Below are the code and all the weights of a small trained network. Each question names an input and a class and asks about switching units off, where a switched-off unit gives its printed mean instead of its output.

import numpy as np


def w(rows, s, z=0):
    codes = np.array(rows[::2]) - 128.0
    scale = np.full(codes.shape[1], s)
    scale[-1] = z or s
    return codes * scale


def f(y):
    return np.maximum(y, 0)


def log_softmax(a):
    a = a - a.max(-1, keepdims=True)
    return a - np.log(np.exp(a).sum(-1, keepdims=True))


def net(x, mask):
    res = np.array(x, float).reshape(1, 3) / 4 @ E
    y = f(res @ A[0][:, :-1].T + A[0][:, -1])
    res = res + np.where(mask, y, B[0][:, -1]) @ B[0][:, :-1]
    return log_softmax(res[-1] @ U[:, :-1].T + U[:, -1])


A, B = {}, {}
E = w([
[70,132,14,104,88,255],'x0',
[78,51,184,99,216,209],'x1',
[98,193,255,191,83,203],'x2',
],0.011)
A[0] = w([
[124,205,91,130,51,88,36],'N0',
[210,178,94,148,93,95,58],'N1',
[75,108,89,90,193,99,111],'N2',
[161,139,211,117,122,75,77],'N3',
[50,101,70,165,81,149,81],'N4',
[216,114,175,163,165,77,103],'N5',
[146,64,29,95,171,61,161],'N6',
[188,194,89,167,8,75,37],'N7',
[147,99,182,159,138,83,34],'N8',
[111,72,93,118,72,145,123],'N9',
[74,129,80,112,66,174,83],'N10',
[86,183,201,217,62,190,117],'N11',
[112,69,158,127,193,168,2],'N12',
[73,165,53,115,91,217,91],'N13',
[126,51,79,117,121,89,120],'N14',
[120,99,81,36,86,68,112],'N15',
[158,82,190,166,169,43,99],'N16',
[57,53,191,62,232,172,50],'N17',
[54,173,199,191,50,152,144],'N18',
],0.012,0.0041)
B[0] = w([
[75,123,143,200,69,140,185],'N0',
[102,126,117,183,91,127,188],'N1',
[145,116,151,135,124,175,183],'N2',
[117,133,94,93,158,99,190],'N3',
[108,147,100,110,161,93,181],'N4',
[91,165,109,86,164,76,201],'N5',
[195,88,193,77,139,176,251],'N6',
[98,112,114,192,72,166,217],'N7',
[132,142,107,134,147,78,173],'N8',
[107,141,131,94,165,110,169],'N9',
[108,161,88,98,162,67,190],'N10',
[187,97,179,66,144,151,224],'N11',
[115,141,111,206,104,154,179],'N12',
[92,156,87,92,183,45,221],'N13',
[160,100,147,94,124,135,192],'N14',
[170,127,184,116,110,177,202],'N15',
[83,147,104,89,167,75,212],'N16',
[104,131,108,247,42,140,231],'N17',
[203,91,184,111,148,180,212],'N18',
],0.014,0.018)
U = w([
[249,118,165,96,134,173,252],'0',
[71,173,55,97,187,60,82],'1',
[84,138,97,245,32,157,27],'2',
],0.014,0.0012)

Each question gives the input, the list of numbers given to net, and the class t.
The units are the neurons (one row each of A and B). Each row of codes is followed by its name. A weight is (code - 128) times the scale printed after its matrix; where a second scale follows, it is the last column's (A, B and U).
mask holds one flag per neuron, in row order. A switched-off neuron (its flag False) gives its mean, the last column of its row in B, instead of its output. The means were averaged over made-up inputs and are rounded, as every weight is.
A unit's drop is (log p(t) with every unit on - log p(t) with that unit switched off) / (log p(t) with every unit on - log p(t) with every unit switched off).
The circuit of an input: a set's keep is (log p(t) with only the set's units on - log p(t) with every unit switched off) / (log p(t) with every unit on - log p(t) with every unit switched off). Starting from the 12 units with the biggest drops (on a tie, the unit counted first), units are removed one at a time, each time the one whose removal leaves the highest keep (on an exact tie, the one counted first), for as long as the keep stays at least 0.8.
units of the circuit, in order: the units of the circuit, biggest drop first
top k neurons: the k neurons with the biggest drops, biggest first
drop when u is switched off: that unit's drop, to one decimal
input [-5,-6,-5], class 2: units of the circuit, in order => [N7]
input [-1,-6,-6], class 0: top 4 neurons => [N6; N17; N15; N14]
input [6,0,-6], class 0: top 4 neurons => [N6; N15; N16; N5]
input [-6,7,2], class 2: top 3 neurons => [N17; N13; N12]
input [4,-4,5], class 0: top 2 neurons => [N11; N18]
input [-7,-6,-1], class 1: top 3 neurons => [N5; N16; N17]
input [-8,-8,0], class 1: top 2 neurons => [N5; N16]
input [6,-6,-6], class 0: top 4 neurons => [N6; N15; N17; N16]
input [8,-1,8], class 0: top 2 neurons => [N18; N11]
input [1,-8,-8], class 0: top 3 neurons => [N6; N17; N15]
input [6,-6,7], class 0: top 3 neurons => [N11; N18; N17]
input [-6,5,-5], class 1: top 4 neurons => [N16; N18; N5; N11]
input [-4,-6,-5], class 2: top 3 neurons => [N7; N1; N11]
input [5,7,5], class 2: units of the circuit, in order => [N17]
input [-7,-2,4], class 1: drop when N4 is switched off => 0.0
input [7,-4,8], class 0: drop when N18 is switched off => 3.7
input [6,4,-7], class 0: drop when N6 is switched off => 7.4
